Rows are numbered. After the first two, each row is followed by the number of the nearest row among all rows above it, by straight-line distance.
In the rows, 128 means zero.
0: [151 132 128 110 101 153 100  64 135 155 149 124 126 112 115 122 179 116
 179 179 189 172 138  64 135 104 150  79 124 121 106 111 125 139 125 120
 120 168 111 156 131 115 109 120 159 154 132  81 118 107 130  97 123 152
  89 161 132 152 149 142  79 129  76 100 130 160 137 181 116  90 144 132
 166 193 142 132 143 115  87 109 148]
1: [131 105 105  87  85 155 109  64 106 163 144 129 126 115 115 121 143 118
 169 171 179 192 157  79 132 127 158  66 119 122 115  99 124 195 121 113
 119 150 103 117 152 139 117  94 154 159 136  92  93 113 119  58 102 158
  94 172 128 153 133 147 108 151  82 110 131 169 134 145 125  84 132 130
 175 132 137 120 143 112 115 129 152]
2: [130 131 117 111  98 154  99  60 114 165 123 124 139 124 108 117 185 119
 183 183 185 181 130  87 128 105 169  84 118  87  97  88 123 169 126 114
 121 164 108 117 177 140 110 134 158 163 137  71 111 100 124  94 127 152
  95 170 127 150 118 134  86 153  82 111 138 175 132 165 133  74 130 143
 181 192 143 135 144 116 131 122 156]
0
3: [129 122 109 110  73 169 106  53 110 161 118 126 144 112 116 117 140 119
 173 177 190 167 145  90 128 121 157  60 119 113 108  95 125 170 126 110
 120 162 121 115 175 139 114 126 152 163 137  75  89 108 123  40 104 164
  84 187 128 150 143 160  91 149  71 108 133 152 132 142 127  96 133 131
 167 134 137 122 141 113 136 122 146]
1
4: [130 121 116  97 132 150 113  68 100 172 133 131 121 120 112 118 191 118
 165 173 181 196 136  85 134 106 160  74 117 111 107  94 124 189 126 124
 118 160 101 110 167 136 123 126 156 154 141  90 120 111 123  84 120 143
 106 141 127 155  99 146 119 150  88 113 132 178 130 151 130  55 130 130
 176 148 137 123 144 114 109 120 160]
2
5: [110 122 117 109 130 144 114  54 115 163 177 140 113 115 111 116 227 121
 169 180 195 187 143  87 126 104 160  51 119 116 106  81 124 155 128 108
 121 138 105 115 153 138 116 115 156 154 139 106 108 115 123  84 105 143
 114 138 126 148 116 150 150 133  87 112 127 188 131 152 122  86 133 118
 173 135 139 118 139 114  89 126 156]
4
6: [137 121 119  88 111 150 102  71 113 161 162 138 113 114 113 120 188 122
 192 192 173 200 150  57 147 112 156  63 123 113 113 102 125 181 126 127
 118 157  78 160 137 121 112 104 149 160 134  86 107 110 122  83 105 159
  90 154 131 146 131 142 108 132  78 101 128 187 131 157 122  69 134 131
 164 172 142 123 141 115  88 123 148]
0
7: [ 98 128 128 114  93 153  98  63 108 191 163 132 124 123 110 116 235 121
 174 181 173 179 141  80 121 107 161  21 118 105  94  98 124 179 126 107
 120 150  68 100 144 138 119 128 154 149 139 108 120 119 125  94 101 156
  96 131 123 152  99 148 131 132  70 112 130 182 130 165 132  79 128 134
 206 176 133 122 140 112  99 121 167]
5
8: [147 123 119 113  87 153 111  58 108 148 139 133 136 120 114 116 159 121
 181 165 177 207 145  96 127 129 158  75 119 113 116  96 124 160 119 109
 121 148 113 144 159 133 120 128 153 171 137  77  92 118 125  73 112 157
  88 186 126 149 164 150  77 130  75 100 131 145 131 155 129  83 128 130
 176 134 136 126 140 114 141 122 155]
3
9: [ 94 105 106 111  99 158 100  63 111 166 146 124 125 117 113 120 190 118
 156 178 190 185 147 120 112 119 159  71 121 111 101  51 124 156 121 102
 122 134 117  96 164 140 116  89 150 161 137 103 122 105 122  91 105 139
  95 151 129 151 100 147 111 141  76 109 131 169 127 162 128  76 133 130
 186 111 137 123 147 112  93 136 159]
5
10: [120 121 116 109  99 160 105  79 141 132 144 123 143 112 112 122 190 116
 166 184 214 185 146 109 118 108 153  72 124 110 108  58 125 138 126 116
 124 153 138 100 173 136 112 109 167 165 133  81 114  98 122  78 103 134
  88 158 133 157 134 134  94 137  78 108 130 157 129 162 122  82 142 131
 170 125 146 137 144 118  86 134 140]
9
11: [129 125 117 135 130 153 127  68 136 138 148 133 127 121 110 117 228 119
 164 185 202 185 134  95 127 101 155  73 120 113  74  54 124 125 126 107
 124 170 121 113 181 137 108 116 161 168 137  88 108 106 133  99 100 147
 106 137 127 151 130 149 105 135  83 107 124 157 132 170 110  83 133 122
 172 134 135 122 141 112  85 123 155]
10
12: [124 119 117  83  95 162  94  62 119 189 153 126 115 102 116 129 183 111
 185 181 185 189 150  40 133 113 154  70 126 114 106 108 125 171 126 109
 115 156  75 134 129 114 115  97 149 149 134  79 118 117 123  75 101 167
  82 155 132 151 132 140 108 127  54  93 129 151 136 160 117  86 145 134
 164 203 135 124 144 113  87 119 142]
6
13: [159 129 115 111  98 151 130  66 108 172 135 133 125 118 109 115 175 132
 189 176 167 181 132  57 137 121 170  74 112 114  97 119 123 163 126 125
 120 158  96 161 172 138 111 148 158 171 138  78  98 102 129  75 114 162
  94 148 124 148 127 155  83 139  98 112 131 178 130 168 134  55 124 129
 182 173 133 121 134 112 136 105 163]
2
14: [158 123 117 127  98 158 126  62 129 150 147 140 128 107 112 119 188 126
 170 169 184 187 142  98 125 127 164  55 118 128 107  86 124 147 127 111
 120 153 134 136 182 117 116 112 172 163 139  86  89 112 131  75 105 158
  92 163 127 149 161 151  92 123  72 102 123 142 132 147 113  83 133 119
 170 114 136 123 144 110  97 121 143]
8
15: [107 107 123  83 106 156  63  52 141 139 181 102 122  91 128 137 152  80
 180 201 234 182 172   1 165  67 120  49 153 111 111 123 130 197 124 111
 110 161 126  99  84 127 108  34 167 131 115  65 128  87 109 105 104 146
  66 178 146 150 156 106 126 157  53  92 125 192 149 175  88 104 176 135
 134 232 164 130 151 125   4 135 101]
12
16: [136 113 103 109  98 152 115  54 109 170 142 146 116 110 110 117 184 123
 178 165 179 172 153  80 121 140 161  76 114 132 119  66 124 150 125 103
 121 151 109 144 166 119 122 101 149 164 139  94  95 118 124  51  83 167
  94 155 123 150 138 153 112 125  73 103 125 162 124 145 131  80 130 116
 170 102 125 121 139 109 117 128 153]
14
17: [145 134 117 109  84 153 109  65 110 165 148 128 128 115 113 119 162 116
 177 196 198 164 145  68 127 116 140  70 117 110 108 112 125 174 126 108
 115 151 107 113 172 133 111 113 142 157 137  93 101 121 123  66 106 170
  83 171 125 150 157 159  93 135  87 111 129 138 132 148 127  88 134 134
 165 189 139 123 138 112 132 105 139]
3
18: [129 121 116 135  97 165 115  75 128 170 180 130 132 107 111 119 182 122
 155 165 185 174 147 105 116 114 162  59 115 122  97  82 125 124 127 103
 119 151 131  97 168 135 114 106 151 157 139  92  89 115 124  77  85 164
  92 153 126 151 158 151 113 135  75 109 131 164 131 146 113  90 133 126
 177 126 136 122 141 109 112 121 136]
14
19: [123 115 113 108  97 151 119  62 111 161 184 141 110 106 115 122 175 115
 155 180 196 187 159  81 132 115 153  73 122 132 129 102 125 177 127 117
 120 148 108 113 156 137 115  80 156 155 134  93  96 118 123  64  91 164
  91 157 127 149 135 154 143 138  77 108 123 171 133 149 113  92 139 119
 170 129 132 118 143 111  96 122 133]
1
20: [120 137 123 125  91 155 105  30 138 160 139 123 144 115 110 119 226 117
 169 176 189 166 127  95 114 110 153  86 118  91  89 101 125 124 126 102
 120 151 101  99 157 136 109 118 156 155 136  97 117 113 123 107 121 159
  91 156 128 148 132 141  97 136  67 111 134 157 132 177 126  73 140 144
 186 174 144 134 144 107 100 123 160]
2
